Each row is followed by its class.
[ -1  -7 -18  82 -10 -40 -54 -39 -54  49  77 -60  89  16 -42 108 -16  52
   8 -41   9 -28  30 -12  -3  83  14 -31  -1  26  16 -65   5 -26]
lem
[-74 -19 -18 -11 -23  63 -34  -7  50   0  48   7  62 -61  29  -1  26 -40
  -2 -46 -51  44 -27  62 -44 -23 -26 -33  -6 -38  37  18  62  -1]
togov
[ 68 -36 -25  11  29 -12  40  62  11 -37  18  69  67 -85  78  24 -25 -21
  -8  29 -86   4   4  43 -29  14 -20  27  56 -56 -67 -47   9  24]
famul
[-47 -25   0  -7 -30  57 -22 -23  26  -2  64  -2  58 -41  41  10  19 -67
  -4 -53 -54  66 -32  39 -30   2 -28 -57 -10 -32  62  11  64 -21]
pim
[  6 -34 -50 -21  32  40   8  30  -7 -35  -6  70  44 -91   4  21 -35 -46
 -32  18 -64 -11 -45  62 -33 -26 -41  41  25 -95 -41 -39  38 -26]
nuz
[ 23 -38 -11  12 -86  33 -26 -29 -17  59  55  52  27 -26  19  38  49 -64
  51 -37 -35   2  35  18 -22  78 -19 -34  14  35  33  87  -6  30]
Baduz
[-72 -16  10  -3 -43  66  -6 -72 -39   5  33 -24  99 -41  39 -10  25 -63
 -15 -31 -43  32 -42  31 -57   0   0 -62 -15  -9  31  24  36 -56]
pakev
[ 39 -14  -4  31 -57  54 -40 -51 -35  55  18  54  -7 -10 -13  53  21 -30
  47 -55 -36  10   2 -10 -16  81 -39 -60  -2  93  12  41  27  39]
pim
[  9  14  23  87 -26  12 -38  -6 -36  66  22 -38  55  43 -20   0 -33 108
  11   3   5 -32  53 -44   1  51  43 -69 -25  38  13 -44  20 -18]
gepa
[ 15 -34 -65  27  30  24  21  67  16 -31   7  82  39 -91   3  20 -40 -64
 -24  32 -52   6 -54  51 -50 -33 -41  46  21 -74 -40 -45  42 -20]
zogid
[ -8 -29 -75 -27  14  19 -22  22   8 -41   1  61  64 -92  57  31   1 -69
  -6   6 -33  20   9  59 -56   9 -29  37  30 -43 -42 -27  24  15]
togov
[  1  18  19  71 -25  -7 -38 -23 -63  74  26 -37  56  22 -12  15 -34 100
  -1  14   0 -39  62 -34  26  50  35 -88 -14  40   7 -49  10 -32]
famul
[-18  38  36  23 -29 -42 -39 -32 -52  35  79 -51  94  -8 -25  68 -16  56
  -1   0  -1  -4  53 -36 -26  49  26 -15   8  38   2 -57  -5 -35]
nuz
[ -2 -42 -88 -45  11 -18  -5   4  -2 -29   1  54  53 -76  58  24 -12 -66
 -31  -3 -25  28   3  24 -61  11 -15  22   8 -47 -49 -25   8  -5]
zag
[ 22 -40 -77   4  35  35   6  45  14 -57  -6  61  36 -84  17  44 -33 -62
 -35  38 -49   2 -43  71 -45 -17 -38  25  35 -62 -51 -37  38 -15]
famul
[-52  -4  -3 -55 -34  20 -18 -52   5 -17  17   6  71 -79  35 -41  29 -52
 -27 -29 -43  42  -2  57 -67 -42   4 -15 -29   5   6  40  42  -7]
famul
[ -9 -41 -51 -31   5 -20 -20   2  -5 -37  -4  76  64 -89  47  44  -4 -71
 -14   1 -41  22  13  49 -63  25 -18  14  22 -32 -62 -30  24  -6]
famul
[-19  17  10  32 -25 -50 -43 -25 -31  17  73 -49  89  -9  -9  67   4  27
   8  16   8  -8  57 -15 -33  61  45 -36  12  52   6 -60  -5 -38]
famul
[ 85 -19 -30  44   9 -14  51  61   9 -21   6  58  69 -74  78  22 -28 -24
 -11  17 -92  -4   0  35 -38  32 -21  39  35 -75 -56 -57   2  17]
lem
[  27  -34  -68   25   12   31   20   45   11  -30   -3   65   46  -80
   12    2  -40  -72  -28   41  -36   -1  -61   48  -49   -7  -48   39
   31 -101  -49  -37   36  -16]
zep
[  61  -37   -6   41   23   -7   48   73    0  -28   23   73   69 -101
   55   11  -38  -23    0   39  -94    3   -4   28  -52   13  -26   42
   39  -54  -58  -54   23   12]
zogid
[ 28 -19 -11  13 -87  33 -25 -38 -23  54  53  54  29 -21  20  31  42 -56
  44 -36 -27 -12  19   6  -9  67  -6 -26  19  38  29  75 -13  35]
Baduz
[-61  -7   8 -12 -41  57 -12 -91 -42 -15  45 -32  96 -60  58 -38  19 -34
 -21 -50 -50  15 -35  26 -55  -4   8 -65 -30 -15  36  -5  49 -49]
nabam
[ -1  18  18  68 -31   0 -46 -15 -61  70  26 -32  57  21 -14   6 -38  89
  -5   3   0 -32  55 -29  17  48  32 -79 -24  42  -3 -58   7 -29]
famul
[-60 -46 -35 -33 -30  32 -20 -22  38   3  53   2  47 -41  38 -29  28 -31
 -23 -46 -55  64 -29  34 -37 -26 -17 -48 -25 -22  48  22  52 -12]
zag
[  0 -14  -2  46 -93  19 -16 -24 -31  85  57  62  40 -37   8  50  32 -50
  57 -27 -18 -11  20  -3 -48  63  -4 -31   9  28  24  80   9  25]
zogid
[ 29  -2 -27  54 -80  22 -26 -56 -30  62  13  50 -15  -1 -13  68  13 -20
  30 -65 -24   3 -14   2 -36  72 -36 -35   2  62  -4  46  -2  47]
lem
[-51 -16  16 -18 -43  57  -9 -81 -45 -12  52 -29  93 -53  68 -54  26 -42
 -19 -57 -50  16 -43  27 -39   4   4 -58 -27  -9  48   2  33 -49]
nabam
[-75   0  -2 -47 -43  38  -8 -56 -11  -8  13   9  63 -59  41 -52  23 -57
 -18 -18 -45  58 -23  41 -68 -39   7 -14 -47  26   0  29  39  -4]
pakev
[ 29  -3 -35  46 -76  23 -25 -66 -25  73   8  46  -1  -9 -14  63  22 -18
  27 -51 -23  -1  -3   1 -34  72 -33 -54 -10  76  10  51   0  28]
lem
[-57 -43 -22 -27 -26  32 -10 -26  33  11  50  -1  57 -50  49 -33  27 -29
 -23 -36 -62  64 -21  27 -37 -13 -14 -64 -26 -15  50  21  50 -28]
zag
[-56  -2 -19 -53 -30  41 -33 -57  35 -12   6   8  64 -63  20 -56  31 -48
 -20 -39 -53  61 -11  42 -69 -42  10 -17 -43  17  21  39  55   3]
gepa
[-44   1   8 -55 -30  44 -28 -62  -7 -26  17   4  68 -68  35 -49  21 -55
 -17 -49 -51  59  -6  36 -47 -33   3 -12 -39   9  26   7  57  -8]
pim
[ 34 -12 -12  38 -53  43 -25 -57 -10  62   8  58 -10 -26 -10  24  29  -9
  43 -52 -40   9   3   3 -60  66 -28 -57   5  95 -13  53  20  47]
gepa
[-19 -24 -11  68  12 -42 -52 -27 -57  32  73 -37  81  11 -43  83  -6  51
  19 -15  10 -27  28 -12   6  63  13 -48  16  40   2 -59  15 -29]
famul
[-71  -1  25 -39 -40  29 -22 -95 -51   4  50 -24  92 -55  25  -4   8 -30
 -28 -66 -45  26 -35  32 -44   1 -12 -46 -10 -29  27  18  31 -48]
nuz
[-46 -11  10  -7 -27  55 -20 -78 -43  -1  40 -33 101 -45  38 -19  16 -61
 -13 -63 -40  26 -29  22 -30   6  -4 -60 -17 -33  55   4  47 -50]
pim
[-56 -11   4 -13 -56  33 -10 -85 -18  15  44 -10 107 -55  36 -28  22 -53
 -21 -38 -25  21 -41  29 -40   0   2 -52   6 -63  40  21  42 -61]
zep
[ 16  14  30  85 -20  12 -43 -18 -72  68  51 -46  63  32  -6  19 -38  91
   7 -19   6 -18  57 -51  30  56  20 -72 -12  34  30 -85  19 -27]
pim
[ -6 -25  11  60   3 -26 -44 -34 -64  22  76 -51  79  21 -22  68 -18  71
  22 -42   2 -44  14 -28  -4  80  11 -34 -12  31  15 -69  17 -24]
nabam
[  77  -27   -3   20   17   13   48   62    1  -44   28   48   63  -86
   95   -5  -34    0   -5   27 -103   -6    1   28  -44   29  -17   34
   28  -50  -52  -69   18   17]
nabam
[ -3  34   3  66 -33 -52 -29 -21 -28  35  63 -62  87   5 -10  72   1  32
  10   3  -5  -9  56 -27 -21  67  47 -18   9  13  21 -73 -16 -34]
lem
[-64   2   3 -25 -42  23 -18 -39  -2  11  31  19  70 -88  11 -46  19 -67
 -14 -29 -42  44 -10  38 -73 -37   4 -16 -52  12   1  27  47 -11]
zogid
[-56 -34  -1 -11 -43  28 -16 -38  41  34  55  13  62 -57  22 -17  20 -47
  -6 -34 -48  49 -32  43 -31   1 -25 -54  -7 -56  40  20  56 -23]
zep
[ 35  -9 -32  29 -62  36 -37 -57 -43  41  20  53   1 -14 -15  50  24 -51
  23 -45 -24   9  -4  -4 -23  64 -45 -47  14  85 -18  57   1  30]
Baduz
[-12 -28 -60 -33  14   9 -31  11   4 -48  -2  62  67 -90  56  29  -2 -59
 -12 -13 -29  20   5  54 -64  14 -33  41  25 -34 -49 -35  27  17]
togov
[  7 -38 -24  16 -82  31 -15 -38 -28  59  45  43  18 -10  37  23  30 -13
  34 -31 -25   1   9 -13 -26  69  -5 -45   9  37  43  84   5  28]
zag
[ 28 -20  -5  28 -85  50 -30 -28 -19  66  46  52  16   2  16  70  30 -47
  54 -56 -18  10  13  -3 -17  81 -23 -42  18  30  50  68  14  21]
pim
[ 29 -20 -14  15 -89  39 -31 -35 -23  47  50  47  26 -20  13  45  38 -62
  43 -21 -32  -3  22   6 -18  79 -12 -32  15  54  30  84  -8  31]
Baduz
[  0 -17  20  -1 -90  23 -18 -45 -47  72  46  53  32 -20   1  49  24 -21
  46 -40 -28 -11  13   4 -32  76 -21 -23   6  29  34  95  -6  11]
nuz
[ 12  -7  -5   0 -72  25 -30 -77 -51  69  19  64  -2 -24 -23  53  17  -5
  28 -46 -29  -5  -6  -1 -40  66 -47 -54  -5  83  -5  60   9  20]
nuz
[ 21 -39 -61  11  33  50   3  49  41 -49 -22  70  40 -78  10   0 -30 -54
 -22   7 -71  13 -50  60 -72 -16 -31  44  20 -79 -35 -36  51 -12]
gepa
[ -7 -12 -11  78  -4 -47 -55 -33 -50  50  60 -55  87  23 -51  96 -13  46
  12 -38  12 -30  31 -20   0  84  13 -31 -14  28  19 -66  -3 -33]
lem
[  11  -41  -45   -1   15  -10    0   26  -15    1   16   81   66 -104
   26   23  -16  -68   -6   -2  -37    6    5   40  -52    9  -25   38
   12  -46  -50  -35   15   -5]
zogid
[ 11 -29  -2  30 -94  19 -17 -24 -25  90  49  61  29 -32   7  35  33 -40
  56 -38 -25 -13  20   9 -40  64 -10 -31   0  22  34  79   3  24]
zogid
[ 26 -31 -62  13  36  48   6  39   0 -40 -15  64  39 -74  21  12 -36 -68
 -18   3 -61   7 -42  48 -33 -14 -40  25  18 -90 -27 -63  53 -17]
pim
[-78  -5  -4 -14 -35  60 -20 -67 -26 -25  37 -21 114 -60  57 -31  24 -43
 -12 -43 -37  22 -33  47 -53  -7   7 -41  -2 -29  35  12  39 -45]
togov
[-62 -32  14 -41 -35  21 -17 -34  18  17  53  13  53 -56   8  -3  22 -24
  -6 -56 -69  45 -24  57 -50 -14 -35 -31 -20 -44  41  23  49 -26]
nuz
[-22 -29   2  57   8 -45 -51 -38 -56  12  68 -41  79  11 -47  96 -12  54
  21 -16  13 -32  23 -11  -9  71  18 -39  11  44   1 -56  12 -27]
famul
[-25 -19  16  45  13 -39 -53 -47 -78  41  80 -43  79   1 -55  84 -23  74
   7 -39  15 -37  23 -22  -5  58  -7 -28   4  26   0 -66  12 -22]
nuz
[-42 -36 -12 -28 -30  42 -35 -29  30  -4  59   0  49 -54  29 -18  39 -70
 -16 -53 -68  60 -17  54 -22 -14 -32 -41  -6 -22  42  17  46  -4]
Baduz
[ -1 -62 -13  15 -70  17 -28 -55 -44  70  19  82 -14 -22 -52  41  29  26
  62 -28 -25 -25  16  21 -49  61 -42 -32 -10  61  28  46  18  10]
nuz
[  13  -17    9   54 -100   30  -12  -10  -23   95   59   65   25  -31
    9   27   37  -34   60  -15  -20  -16   22   -6  -34   64   -3  -39
    7   40   41   71    2   22]
zogid
[-51   3  -3 -51 -27  47 -36 -57  -7 -15  15   0  60 -67  30 -46  18 -65
 -21 -55 -44  53  -6  40 -46 -32  -2 -14 -44  -8  24  11  62  -2]
pim
[-52 -28  -8 -25 -39  55 -23 -25  26  11  52   4  38 -55  46 -41  27 -38
  -5 -46 -70  34 -25  52 -36  -5 -12 -49 -44 -22  49   2  55 -14]
nabam
[-17  12  11  69 -30 -52 -21  -3 -37  27  93 -35  84 -13 -30  63 -13  32
  21  24  13   2  39 -31 -44  41  35  -6   9  47  11 -68  -4 -32]
zogid
[ 62 -56 -40  10  31 -11  54  56  -3 -53  25  45  71 -72  89 -11 -34   0
 -20  36 -88  17  -7  19 -41  16 -15  29  35 -49 -52 -56   9   8]
zag
[  -8  -40  -36  -53   13  -17  -19  -16  -21   -6   15   70   56 -101
   30   36   -8  -53  -19  -24  -38   11    8   42  -52   13  -40   34
   17  -46  -48  -41    6    1]
nuz
[-69  -3  12   5 -47  60   7 -68 -34  10  31 -20  89 -37  44 -22  19 -51
 -14 -28 -48  34 -45  23 -55 -13   3 -63 -17  -8  22  20  35 -40]
pakev
[-15  23  10  70 -27  21 -57 -15 -62  58  31 -45  67  14   2   3 -39  98
   4 -19   8 -27  61 -29   9  44  18 -43  -3  19   7 -68   4  -5]
togov
[  1  17  38 108 -29  -7 -24   3 -64  90  47 -37  70  13 -33  15 -39  86
   9   6  12 -38  54 -54   3  43  27 -70 -24  29   3 -61   6 -36]
zogid
[ 14 -15   0  47 -96  26 -18 -17 -21  95  59  59  17 -24  -2  40  32 -38
  56 -34 -18 -16   8  -5 -31  59 -11 -31  10  32  43  71  -1  30]
zogid
[  68  -55  -14    7   24    5   40   55   -4  -54   27   49   56  -77
   82  -11  -33   -6    1   12 -104    0  -12   36  -36   34  -27   47
   26  -49  -38  -79    8   15]
nabam
[ 22 -34 -55  -9  29  36  15  44   3 -58  -2  57  39 -88  43 -10 -31 -45
 -29  16 -63   2 -38  57 -53 -15 -30  51   0 -58 -37 -56  38 -17]
nabam
[ 56 -27   1   0  26 -10  47  55  -5 -26  26  61  70 -86  52  31 -35  -4
  -8  21 -92   9   2  30 -40   8 -39  52  52 -75 -54 -40   7   6]
nuz
[-22  33  45  24 -36 -51 -28 -31 -50  25  83 -59  74   3 -29  69 -14  59
  12   8   9  -9  49 -33 -35  57  32  -7   7  42  13 -47 -18 -29]
nuz
